Below are the code and all the weights of a small trained network. Each question names an input and a target symbol and asks about switching units off, where a switched-off unit gives its printed mean instead of its output.

import numpy as np


def w(rows, s, z=0):
    codes = np.array(rows[::2]) - 128.0
    scale = np.full(codes.shape[1], s)
    scale[-1] = z or s
    return codes * scale


def norm(h):
    return h / np.sqrt((h * h).mean(-1, keepdims=True) + 1e-5)


def f(y):
    return y / 2 * (1 + np.tanh(0.7978845608 * (y + 0.044715 * y**3)))


def softmax(a):
    e = np.exp(a - a.max(-1, keepdims=True))
    return e / e.sum(-1, keepdims=True)


def log_softmax(a):
    a = a - a.max(-1, keepdims=True)
    return a - np.log(np.exp(a).sum(-1, keepdims=True))


def net(x, mask):
    ids = ['αβγδθλμξπστψω'.index(c) for c in x.split()]
    T = len(ids)
    res = E[ids] + P[:T]
    r = norm(res)
    for j in range(2):
        rows = slice(3 * j, 3 * j + 3)
        q, k, v = (r @ M[0][rows].T for M in (Q, K, V))
        z = softmax(np.where(np.tri(T) > 0, q @ k.T / 3**0.5, -1e9)) @ v
        o = O[0][rows]
        res = res + np.where(mask[j], z, o[:, -1]) @ o[:, :-1]
    y = f(norm(res) @ A[0][:, :-1].T + A[0][:, -1])
    res = res + np.where(mask[2:6], y, B[0][:, -1]) @ B[0][:, :-1]
    return log_softmax(norm(res)[-1] @ U[:, :-1].T + U[:, -1])


Q, K, V, O, A, B = {}, {}, {}, {}, {}, {}
E = w([
[123,138,97,99,201,160,61,70,146,92,137,125],'α',
[92,175,204,127,106,224,104,130,114,181,135,138],'β',
[85,111,71,84,194,111,120,156,177,128,110,54],'γ',
[164,59,177,97,117,114,107,170,166,133,125,84],'δ',
[123,124,143,8,79,127,127,134,134,138,115,124],'θ',
[115,140,173,121,184,105,136,103,109,105,176,60],'λ',
[141,146,145,139,134,210,90,168,134,147,179,126],'μ',
[81,66,103,133,140,170,70,141,158,185,117,91],'ξ',
[63,108,171,128,156,177,109,140,199,112,73,136],'π',
[143,127,119,144,76,180,100,150,184,186,155,133],'σ',
[77,193,89,119,129,152,164,146,195,145,146,98],'τ',
[115,212,126,122,130,71,75,158,95,110,77,124],'ψ',
[120,115,157,129,116,162,99,104,120,194,138,76],'ω',
],0.017)
P = w([
[32,123,105,132,78,88,5,78,219,149,173,8],'0',
[67,66,116,95,165,64,82,103,181,251,248,159],'1',
[60,147,147,145,65,148,29,88,218,94,180,1],'2',
[122,104,137,107,181,107,106,121,169,247,214,156],'3',
[113,205,214,143,40,162,41,100,252,86,210,106],'4',
[139,110,127,114,195,117,138,125,148,221,168,140],'5',
[126,193,128,131,81,123,74,103,216,82,163,7],'6',
[170,129,125,129,190,124,156,135,141,213,135,150],'7',
[150,210,166,133,68,149,86,117,204,56,173,30],'8',
[198,132,111,138,189,141,180,140,121,195,100,143],'9',
[164,229,160,117,67,114,101,133,185,54,201,35],'10',
[233,137,87,156,183,177,209,156,103,173,59,135],'11',
[145,215,170,70,86,85,77,196,114,41,199,44],'12',
[232,122,129,110,187,105,168,195,99,179,120,147],'13',
],0.0086)
Q[0] = w([
[124,43,121,153,127,66,254,95,43,107,140,214],'h1',
[142,99,127,155,228,105,213,153,89,202,142,225],'h1',
[119,136,116,97,180,164,135,138,156,176,163,161],'h1',
[113,124,89,148,32,58,78,69,51,26,85,152],'h2',
[127,101,85,166,150,114,195,108,56,144,122,218],'h2',
[116,91,122,123,188,88,160,154,118,202,130,210],'h2',
],0.0094)
K[0] = w([
[5,129,194,85,82,113,51,116,245,161,232,54],'h1',
[85,189,166,109,97,43,2,103,138,41,221,107],'h1',
[184,133,115,136,103,138,112,56,95,67,203,134],'h1',
[40,101,85,171,140,191,40,64,180,203,141,157],'h2',
[53,125,143,81,27,84,42,108,172,82,198,81],'h2',
[90,143,202,35,64,75,87,169,142,45,206,122],'h2',
],0.0079)
V[0] = w([
[35,237,116,158,44,139,189,118,65,188,130,145],'h1',
[230,45,192,67,25,87,51,169,84,197,107,105],'h1',
[137,233,35,1,124,98,99,134,108,104,146,148],'h1',
[188,56,123,187,47,85,135,235,199,174,116,129],'h2',
[92,127,81,53,61,191,106,116,173,133,32,220],'h2',
[113,136,49,229,182,150,49,181,114,133,123,165],'h2',
],0.0084)
O[0] = w([
[41,194,206,114,94,50,107,200,198,126,120,140,53],'h1',
[103,160,37,207,91,151,190,214,26,158,49,90,111],'h1',
[207,247,87,18,173,124,96,132,90,173,71,169,176],'h1',
[165,67,197,154,237,24,77,101,183,227,69,144,135],'h2',
[115,49,54,88,59,165,165,116,146,166,101,207,3],'h2',
[155,133,70,138,61,119,30,91,117,116,46,106,103],'h2',
],0.011,0.0055)
A[0] = w([
[157,113,146,201,211,79,127,156,122,225,73,160,100],'n1',
[94,73,110,206,137,157,144,172,94,175,84,143,120],'n2',
[97,45,81,254,53,115,175,102,96,126,85,124,1],'n3',
[112,175,203,53,104,57,170,153,172,143,139,170,171],'n4',
],0.008,0.0031)
B[0] = w([
[193,94,87,211,69,101,135,145,189,111,154,203,254],'n1',
[184,188,107,11,114,150,146,146,136,95,168,181,200],'n2',
[75,119,222,73,196,97,135,126,45,170,160,150,203],'n3',
[79,100,52,159,112,159,161,153,71,94,164,200,246],'n4',
],0.012,0.0045)
U = w([
[239,164,154,60,212,197,100,2,178,209,75,131,58],'α',
[142,165,167,142,53,112,129,124,123,78,162,94,215],'β',
[134,132,118,190,99,104,7,125,189,167,58,23,156],'γ',
[188,125,175,202,143,43,135,179,236,168,99,185,193],'δ',
[157,34,50,131,138,182,241,168,45,110,132,180,173],'θ',
[115,216,243,119,216,103,175,215,131,159,168,66,56],'λ',
[245,117,3,162,3,197,69,119,131,57,211,152,2],'μ',
[111,27,151,136,79,163,132,59,181,135,148,122,131],'ξ',
[91,140,194,54,148,107,39,166,228,55,120,236,80],'π',
[158,214,129,73,61,64,74,150,140,171,87,137,119],'σ',
[42,129,44,198,34,108,146,164,197,76,147,136,163],'τ',
[151,227,49,126,134,144,106,190,99,192,19,176,146],'ψ',
[108,97,188,101,104,86,65,85,38,224,147,151,96],'ω',
],0.0061,0.0039)

Each question gives the input, a string of symbols that net reads in full, and the target symbol t.
The units are the heads (3 rows each of Q, K, V and O) and the neurons (one row each of A and B). Each row of codes is followed by its name. A weight is (code - 128) times the scale printed after its matrix; where a second scale follows, it is the last column's (O, A, B and U).
mask holds one flag per unit, heads first, then neurons. A switched-off unit (its flag False) gives its mean, the last column of its rows in O or B, instead of its output. The means were averaged over made-up inputs and are rounded, as every weight is.
A unit's drop is (log p(t) with every unit on - log p(t) with that unit switched off) / (log p(t) with every unit on - log p(t) with every unit switched off).
The circuit of an input: a set's keep is (log p(t) with only the set's units on - log p(t) with every unit switched off) / (log p(t) with every unit on - log p(t) with every unit switched off). Starting from all 6 units, units are removed one at a time, each time the one whose removal leaves the highest keep (on an exact tie, the one counted first), for as long as the keep stays at least 0.8.
units of the circuit, in order: the units of the circuit, biggest drop first
unit that matters most: the unit with the biggest drop
which heads matter: for each layer, one digit per head in row order, 1 if its drop is at least 0.15 and else 0, layers parted by /
drop of u: that unit's drop, to one decimal
input θ τ δ τ ψ α δ τ θ θ μ γ θ, target α: units of the circuit, in order : (h1)
input τ τ δ π, target δ: which heads matter : 01
input δ π λ, target ξ: which heads matter : 11
input λ λ β θ δ δ β λ γ τ λ σ, target λ: which heads matter : 01
input α μ τ α τ π μ τ σ α γ τ μ, target π: which heads matter : 10
input β δ τ ξ β, target ω: units of the circuit, in order : (n3 h1 h2)
input γ α τ τ β λ τ ξ τ γ τ ξ δ, target ω: units of the circuit, in order : (h1 n3 h2)
input π λ σ, target β: which heads matter : 01
input τ μ ω σ λ μ β, target γ: units of the circuit, in order : (h2 h1)
input β λ μ λ γ μ ψ μ μ μ π, target γ: which heads matter : 01
input σ θ α ψ δ γ λ τ β λ ω α θ, target μ: which heads matter : 01
input δ ω μ β ξ ξ, target δ: which heads matter : 01
input τ π ω μ, target μ: which heads matter : 11
input μ τ τ, target π: which heads matter : 10
input μ δ γ β τ, target τ: which heads matter : 10
input δ α δ ω θ λ μ ω, target λ: unit that matters most : h2
input β τ ω, target π: which heads matter : 10
input μ λ ω σ τ σ μ θ τ β λ μ θ σ, target θ: which heads matter : 01
input ψ ξ ξ ω ω, target λ: units of the circuit, in order : (h1 n3 n2 n4)
input λ τ ω θ δ μ γ μ, target δ: units of the circuit, in order : (h2 n1)
input λ τ μ γ α α τ, target μ: units of the circuit, in order : (h2)
input μ π α γ β δ λ γ π δ ξ μ μ γ, target δ: units of the circuit, in order : (h2 n1)
input λ ω θ, target λ: which heads matter : 10
input τ μ ω α λ μ λ γ α τ θ δ α β, target α: drop of h1 : 2.8
input σ α α π, target α: drop of n4 : 0.3
input σ δ ξ ψ α δ θ, target θ: drop of h2 : 0.0
input λ μ ω, target γ: units of the circuit, in order : (h2)
